Below are the code and all the weights of a small trained network. Each question names an input and a class and asks about switching units off, where a switched-off unit gives its printed mean instead of its output.

import numpy as np


def w(rows, s, z=0):
    codes = np.array(rows[::2]) - 128.0
    scale = np.full(codes.shape[1], s)
    scale[-1] = z or s
    return codes * scale


def f(y):
    return y / 2 * (1 + np.tanh(0.7978845608 * (y + 0.044715 * y**3)))


def log_softmax(a):
    a = a - a.max(-1, keepdims=True)
    return a - np.log(np.exp(a).sum(-1, keepdims=True))


def net(x, mask):
    res = np.array(x, float).reshape(1, 4) / 4 @ E
    y = f(res @ A[0][:, :-1].T + A[0][:, -1])
    res = res + np.where(mask, y, B[0][:, -1]) @ B[0][:, :-1]
    return log_softmax(res[-1] @ U[:, :-1].T + U[:, -1])


A, B = {}, {}
E = w([
[139,120,145,157,45,240,204,66,169],'x0',
[69,174,150,171,187,248,70,216,174],'x1',
[213,165,178,93,54,115,72,170,45],'x2',
[112,37,90,131,97,176,28,103,65],'x3',
],0.012)
A[0] = w([
[25,78,48,105,181,133,142,114,225,5],'n1',
[161,178,163,149,113,160,91,167,105,100],'n2',
[93,227,179,135,148,115,185,173,151,101],'n3',
[89,60,96,129,82,117,65,107,118,145],'n4',
[91,103,89,179,107,166,91,163,92,81],'n5',
[168,106,9,127,117,99,205,52,98,141],'n6',
[103,150,166,136,76,196,163,69,129,100],'n7',
[105,186,145,121,162,83,80,113,144,57],'n8',
[116,113,97,149,163,45,108,145,95,2],'n9',
[94,158,132,190,195,203,102,155,170,108],'n10',
[114,64,120,140,140,163,75,117,116,66],'n11',
[72,161,120,104,176,110,97,162,106,74],'n12',
],0.012,0.0041)
B[0] = w([
[170,180,119,97,84,52,52,159,125,247],'n1',
[187,137,135,133,81,95,78,68,92,179],'n2',
[136,168,79,81,138,167,200,134,104,238],'n3',
[140,181,111,116,158,118,184,160,94,194],'n4',
[123,149,136,81,132,145,210,109,100,176],'n5',
[94,117,195,106,98,146,135,127,66,233],'n6',
[129,85,127,178,121,152,87,249,178,224],'n7',
[117,128,132,132,105,159,130,164,107,162],'n8',
[91,56,120,149,81,204,117,147,147,181],'n9',
[93,145,199,165,77,137,142,96,16,251],'n10',
[151,138,99,93,113,136,196,193,117,178],'n11',
[127,67,149,123,119,204,107,163,153,171],'n12',
],0.013,0.017)
U = w([
[50,112,192,160,114,119,171,69,80,136],'0',
[112,163,78,88,170,131,254,166,128,103],'1',
[71,81,127,184,137,183,107,207,166,131],'2',
[180,161,135,109,110,47,75,133,119,163],'3',
[99,132,179,139,177,95,137,124,112,248],'4',
[137,136,91,196,166,83,116,95,170,89],'5',
[127,128,99,194,138,90,128,78,173,91],'6',
[99,134,119,157,174,113,121,89,165,87],'7',
],0.012,0.011)

Each question gives the input, the list of numbers given to net, and the class t.
The units are the neurons (one row each of A and B). Each row of codes is followed by its name. A weight is (code - 128) times the scale printed after its matrix; where a second scale follows, it is the last column's (A, B and U).
mask holds one flag per neuron, in row order. A switched-off neuron (its flag False) gives its mean, the last column of its row in B, instead of its output. The means were averaged over made-up inputs and are rounded, as every weight is.
A unit's drop is (log p(t) with every unit on - log p(t) with that unit switched off) / (log p(t) with every unit on - log p(t) with every unit switched off).
The circuit of an input: a set's keep is (log p(t) with only the set's units on - log p(t) with every unit switched off) / (log p(t) with every unit on - log p(t) with every unit switched off). Starting from all 12 units, units are removed one at a time, each time the one whose removal leaves the highest keep (on an exact tie, the one counted first), for as long as the keep stays at least 0.8.
units of the circuit, in order: the units of the circuit, biggest drop first
most important unit: the unit with the biggest drop
top k neurons: the k neurons with the biggest drops, biggest first
drop when u is switched off: that unit's drop, to one decimal
input [2,3,-2,-2], class 4: units of the circuit, in order : (n9; n11)
input [-2,-5,-7,0], class 3: most important unit : n1
input [6,-5,-7,6], class 3: top 3 neurons : (n1; n3; n10)
input [8,-3,-7,7], class 2: top 3 neurons : (n7; n3; n6)
input [3,-6,5,-3], class 0: top 2 neurons : (n1; n6)
input [-1,7,7,7], class 0: top 2 neurons : (n2; n1)
input [5,-6,-5,8], class 1: top 3 neurons : (n4; n10; n11)
input [-4,2,3,-4], class 1: top 3 neurons : (n7; n1; n3)
input [-5,-1,-7,-5], class 3: top 2 neurons : (n1; n7)
input [6,-5,3,2], class 2: top 2 neurons : (n7; n10)
input [-6,4,5,3], class 2: top 4 neurons : (n12; n1; n9; n10)
input [5,-4,2,-4], class 2: top 2 neurons : (n10; n7)
input [-7,8,3,-6], class 0: top 3 neurons : (n10; n7; n2)
input [0,-4,4,-3], class 0: top 2 neurons : (n1; n7)
input [3,-4,-3,6], class 1: units of the circuit, in order : (n4)
input [3,-2,-8,-3], class 3: drop when n1 is switched off : 0.9
input [3,-8,-3,-8], class 0: drop when n11 is switched off : 0.3
input [6,-1,-7,3], class 3: drop when n9 is switched off : 0.2
